Each row is followed by roughly how far along a hidden order it lies, from 0 to 20. A new part has a new order.
(in the rows, 128 means zero)
[112 129 138 134 109 142 101  97 122 164 105  98 102 141 117 126] => 9
[ 63  95 133  87  77 157  51 150 138 115 118 148 129 104 134 174] => 20
[ 54 107 159  92  65 180  55 123 145 125  65 143 109 142 121 153] => 18
[121 131 126 135 115 144 118  98 121 155 122 108 102 137 115 132] => 9
[254 110   6 202 171  74 212 126  82 119 255  84 118  50 120 179] => 0
[121  90  84 119 109 122  83 156 117  98 184 127 129  70 133 201] => 16
[155 123  84 156 133 116 128 117 102 142 175 102 115 101 123 155] => 7
[177 115  78 167 130 128 168  93 110 145 166 106  95 117 107 143] => 4
[189 135  94 175 153 121 168  77 102 167 158  88  96 139 108 110] => 0
[107 113 109 130 117 118  79 139 113 125 151 109 133  90 130 166] => 13
[107 112 121 123  98 153  93 115 128 130 120 126 109 122 120 148] => 13
[ 83  86 105  99  83 148  62 161 133 100 147 150 130  85 124 186] => 20
[ 78 126 155 114  93 158  75 106 129 146  79 119 109 147 119 120] => 13
[ 84 109 126 106  95 140  53 144 126 122 122 120 132  99 132 167] => 16
[156 150 111 170 164  91 121 103  93 182 169  69 136 110 126 124] => 2
[174 131  91 163 142 122 154  92 104 167 153  91  99 130 116 129] => 3
[ 68 102 142  90  78 162  58 137 137 114 100 143 118 118 127 164] => 18
[118 116 118 127  99 141 115 108 124 131 123 122 104 126 117 147] => 11
[154 126  91 149 141 106 126 124 102 161 176  86 128  90 127 149] => 7
[ 95  82 109 109  75 160  87 141 134  92 122 146 109 104 122 177] => 18
[ 93 119 146 112  94 149  60 124 126 139 106 120 125 126 127 154] => 15
[143 129 118 154 121 144 144  77 123 165 111  98  86 153 107 117] => 5
[154 131 100 163 142 115 138  96 105 164 162  91 111 115 118 132] => 4
[155 115 105 155 124 133 150  74 115 157 135 105  94 133 112 131] => 5
[ 99  86  96 113  93 132  68 159 126  97 170 142 138  73 136 199] => 18
[ 84 145 148 110  89 156  65 117 133 131  91 122 111 138 122 145] => 15
[127 116  94 144 125 118  96 126 109 139 164 103 125  92 127 165] => 10
[ 32 121 172  81  90 151   9 147 138 143  75 126 140 122 138 144] => 19
[120 106 116 128  99 145  96 124 120 122 144 124 114 114 121 158] => 13
[133 127 122 141 118 143 115  91 118 165 109 103  95 142 113 124] => 7
[176 136  95 169 154 104 146  97 101 170 165  81 113 120 118 124] => 2

[118  86 151  95 113  51 110 156 103 112 165 158 146 125 166 207 155 103
 183 107 118 123 149 159  94 147 123 113 131 133 129  71 138 147 154 122
  95 112 135 148 147 140 102  63 121 175  80 144 105  50 181 130 248 139
 117 165] => 18
[137 181  87 187 119 150 148 116 186 104 123 114 137 114 106 117 105 113
 101 146 133 121 139 123 138 119 135  99 110 124 123 136 120 106 126 132
  67 144 119 120  93 193 125 145 162  94 141 121 131 131 121 131  71  96
 152 123] => 8
[ 99 103 171 102 120  88 115 146  52 116 155 149 134 142 141 124 134 140
 161 104 139 140 133 147 110 136 118 175 124 155 118 105 148 142 125 124
 159 124 142 141 126  97 115  73  90 153  94 134 117 117 171 125 180 131
 113 146] => 12
[118  91 114 129 149  75 131 156 195 137 145 123 126 114  91 183 144 103
 140 107 104 144 155 130 132 139 122 112 141 125 171  85 133 118 139 120
 151 131 103 175 142 102  99 144  40 144  83 130 144 152 151 130 117 145
 144 129] => 18
[ 86 165 167 106 128  81 147 153  86  83 170 119 148 154 136  89 113 118
 130  98 178 194 163 146 146 125 117 172  81 173 135  85 175  94 127 124
 158 139 130 162  99 171 113  68  78 143  78 137 106  89 201 124 119 104
 134 146] => 11
[118 153 171 141 107 101 141 143  42  88 158 142 143 158 126 112 135 125
 161 146 160 148 140 130 122 126 126 175 130 144 100 119 170 127 131 127
 115 138 164 123 110 119 120  96 113 148 120 124  79  98 138 126 192 110
 129 172] => 10
[118 135 172 124 104  77 129 142  39 103 162 153 139 155 146 127 144 130
 173 140 151 130 138 132 118 132 123 170 139 143  96 115 163 141 136 128
 120 130 159 125 121 104 121  89 124 155 117 128  79  84 140 128 218 121
 122 172] => 12
[ 91 150 183  99 124  85 142 157  24  98 166 130 146 158 151  90 130 131
 154  97 183 211 146 141 133 137 115 189  92 171 127 100 182 114 129 124
 165 125 170 149 113 126 116  80  64 162  87 132  97  84 188 121 173 113
 122 157] => 10
[122  77 151 105 122  48 107 147 126 121 161 155 133 135 131 213 157 109
 164 127  96  99 145 150 116 153 117 130 167 126 131  74 131 153 141 121
 143 119 115 156 140  87 107  76  77 162  86 140 120  99 159 133 209 154
 124 168] => 20
[122 182 129 126 122 207 152 128  53 104 116 104 135 138 139  24  91 150
 112 101 195 194  98 133 112 107 126 140  60 156 124 166 153 102 110 132
 105 137 179 106 111 213 143 149 173 113 143 119 142 112 150 114 100  85
 117 112] => 0
[106 113 105 129 152 135 140 148 188 127 128  97 118 119  73  96 107 129
 107  86 138 157 129 133 129 114 118 124 101 151 175 109 138  90 116 123
 165 147 101 173 123 142 111 169  63 111  96 124 178 182 171 121  39 119
 139 108] => 8
